Here is a tiny trained network, its code and every weight. The questions are about switching its units off for an input and a target symbol, where a switched-off unit gives its printed mean instead of its output.

import numpy as np


def w(rows, s, z=0):
    codes = np.array(rows[::2]) - 128.0
    scale = np.full(codes.shape[1], s)
    scale[-1] = z or s
    return codes * scale


def f(y):
    return np.maximum(y, 0)


def softmax(a):
    e = np.exp(a - a.max(-1, keepdims=True))
    return e / e.sum(-1, keepdims=True)


def log_softmax(a):
    a = a - a.max(-1, keepdims=True)
    return a - np.log(np.exp(a).sum(-1, keepdims=True))


def net(x, mask):
    ids = ['βεζηθμξπστψω'.index(c) for c in x.split()]
    T = len(ids)
    res = E[ids] + P[:T]
    r = res
    for j in range(2):
        rows = slice(2 * j, 2 * j + 2)
        q, k, v = (r @ M[0][rows].T for M in (Q, K, V))
        z = softmax(np.where(np.tri(T) > 0, q @ k.T / 2**0.5, -1e9)) @ v
        o = O[0][rows]
        res = res + np.where(mask[j], z, o[:, -1]) @ o[:, :-1]
    y = f(res @ A[0][:, :-1].T + A[0][:, -1])
    res = res + np.where(mask[2:10], y, B[0][:, -1]) @ B[0][:, :-1]
    return log_softmax(res[-1] @ U[:, :-1].T + U[:, -1])


Q, K, V, O, A, B = {}, {}, {}, {}, {}, {}
E = w([
[145,79,78,73,20],'β',
[145,194,142,148,176],'ε',
[219,135,155,82,148],'ζ',
[153,151,92,86,111],'η',
[179,144,185,148,170],'θ',
[140,195,93,140,53],'μ',
[209,186,170,151,113],'ξ',
[144,186,174,139,246],'π',
[170,164,162,151,122],'σ',
[171,109,147,98,176],'τ',
[212,218,127,136,115],'ψ',
[35,143,93,142,65],'ω',
],0.013)
P = w([
[177,57,102,125,119],'0',
[125,213,161,42,24],'1',
[200,182,119,133,215],'2',
[2,156,188,15,141],'3',
[182,118,91,144,159],'4',
[72,51,225,57,91],'5',
],0.0079)
Q[0] = w([
[1,49,169,133,79],'h0',
[104,106,130,219,130],'h0',
[67,101,93,121,209],'h1',
[135,199,120,117,175],'h1',
],0.0091)
K[0] = w([
[181,99,97,255,128],'h0',
[113,79,92,165,101],'h0',
[173,164,97,147,134],'h1',
[96,208,174,106,104],'h1',
],0.01)
V[0] = w([
[84,144,78,177,85],'h0',
[212,214,123,151,237],'h0',
[151,1,132,67,172],'h1',
[150,189,111,199,117],'h1',
],0.0093)
O[0] = w([
[146,2,57,91,182,52],'h0',
[116,111,154,216,43,252],'h0',
[80,200,82,171,185,32],'h1',
[192,48,127,155,89,164],'h1',
],0.009,0.0038)
A[0] = w([
[133,123,147,31,119,254],'n0',
[35,161,17,155,48,173],'n1',
[116,67,93,151,121,111],'n2',
[65,44,208,175,182,193],'n3',
[178,51,97,186,135,130],'n4',
[232,86,65,170,171,163],'n5',
[200,244,140,244,38,140],'n6',
[200,126,161,254,139,107],'n7',
],0.0063,0.0027)
B[0] = w([
[73,188,146,80,99,177],'n0',
[194,198,130,113,159,157],'n1',
[216,106,164,133,154,133],'n2',
[133,130,134,3,3,144],'n3',
[222,59,36,228,51,144],'n4',
[175,38,45,161,223,157],'n5',
[45,111,170,116,160,245],'n6',
[24,95,176,134,110,174],'n7',
],0.0055,0.011)
U = w([
[110,226,129,201,198,164],'β',
[75,212,225,21,63,213],'ε',
[71,116,168,148,145,94],'ζ',
[151,108,164,194,120,5],'η',
[217,81,95,143,102,107],'θ',
[82,58,101,71,178,206],'μ',
[2,90,187,71,91,101],'ξ',
[133,107,143,166,134,35],'π',
[162,190,102,153,153,164],'σ',
[92,92,119,195,115,90],'τ',
[140,72,131,217,89,82],'ψ',
[102,168,101,56,196,22],'ω',
],0.0062,0.0016)

Each question gives the input, a string of symbols that net reads in full, and the target symbol t.
The units are the heads (2 rows each of Q, K, V and O) and the neurons (one row each of A and B). Each row of codes is followed by its name. A weight is (code - 128) times the scale printed after its matrix; where a second scale follows, it is the last column's (O, A, B and U).
mask holds one flag per unit, heads first, then neurons. A switched-off unit (its flag False) gives its mean, the last column of its rows in O or B, instead of its output. The means were averaged over made-up inputs and are rounded, as every weight is.
A unit's drop is (log p(t) with every unit on - log p(t) with that unit switched off) / (log p(t) with every unit on - log p(t) with every unit switched off).
The circuit of an input: a set's keep is (log p(t) with only the set's units on - log p(t) with every unit switched off) / (log p(t) with every unit on - log p(t) with every unit switched off). Starting from all 10 units, units are removed one at a time, each time the one whose removal leaves the highest keep (on an exact tie, the one counted first), for as long as the keep stays at least 0.8.
circuit, biggest first: the units of the circuit, biggest drop first
k most important neurons: the k neurons with the biggest drops, biggest first
which heads matter: for each layer, one digit per head in row order, 1 if its drop is at least 0.15 and else 0, layers parted by /
drop of u: that unit's drop, to one decimal
input ξ μ σ, target θ: circuit, biggest first -> (h0, h1, n4)
input ξ β ξ, target ω: circuit, biggest first -> (h0)
input τ β σ, target ω: which heads matter -> 10
input ω ψ β μ ψ, target θ: which heads matter -> 11
input β μ ζ, target θ: which heads matter -> 11
input ω ω μ μ β, target θ: which heads matter -> 10
input σ μ β μ ζ, target θ: circuit, biggest first -> (h0, n6, n4, h1)
input θ ζ η β π, target ω: which heads matter -> 10
input θ μ ε, target θ: which heads matter -> 11
input η β σ ω η, target μ: which heads matter -> 10
input β μ σ, target θ: 3 most important neurons -> (n6, n4, n5)
input ξ μ η, target θ: drop of n4 -> 0.1
input ζ μ μ μ θ, target θ: drop of n5 -> 0.1
input σ μ μ, target θ: drop of h1 -> 0.5
input ξ μ β, target θ: drop of h0 -> 0.4
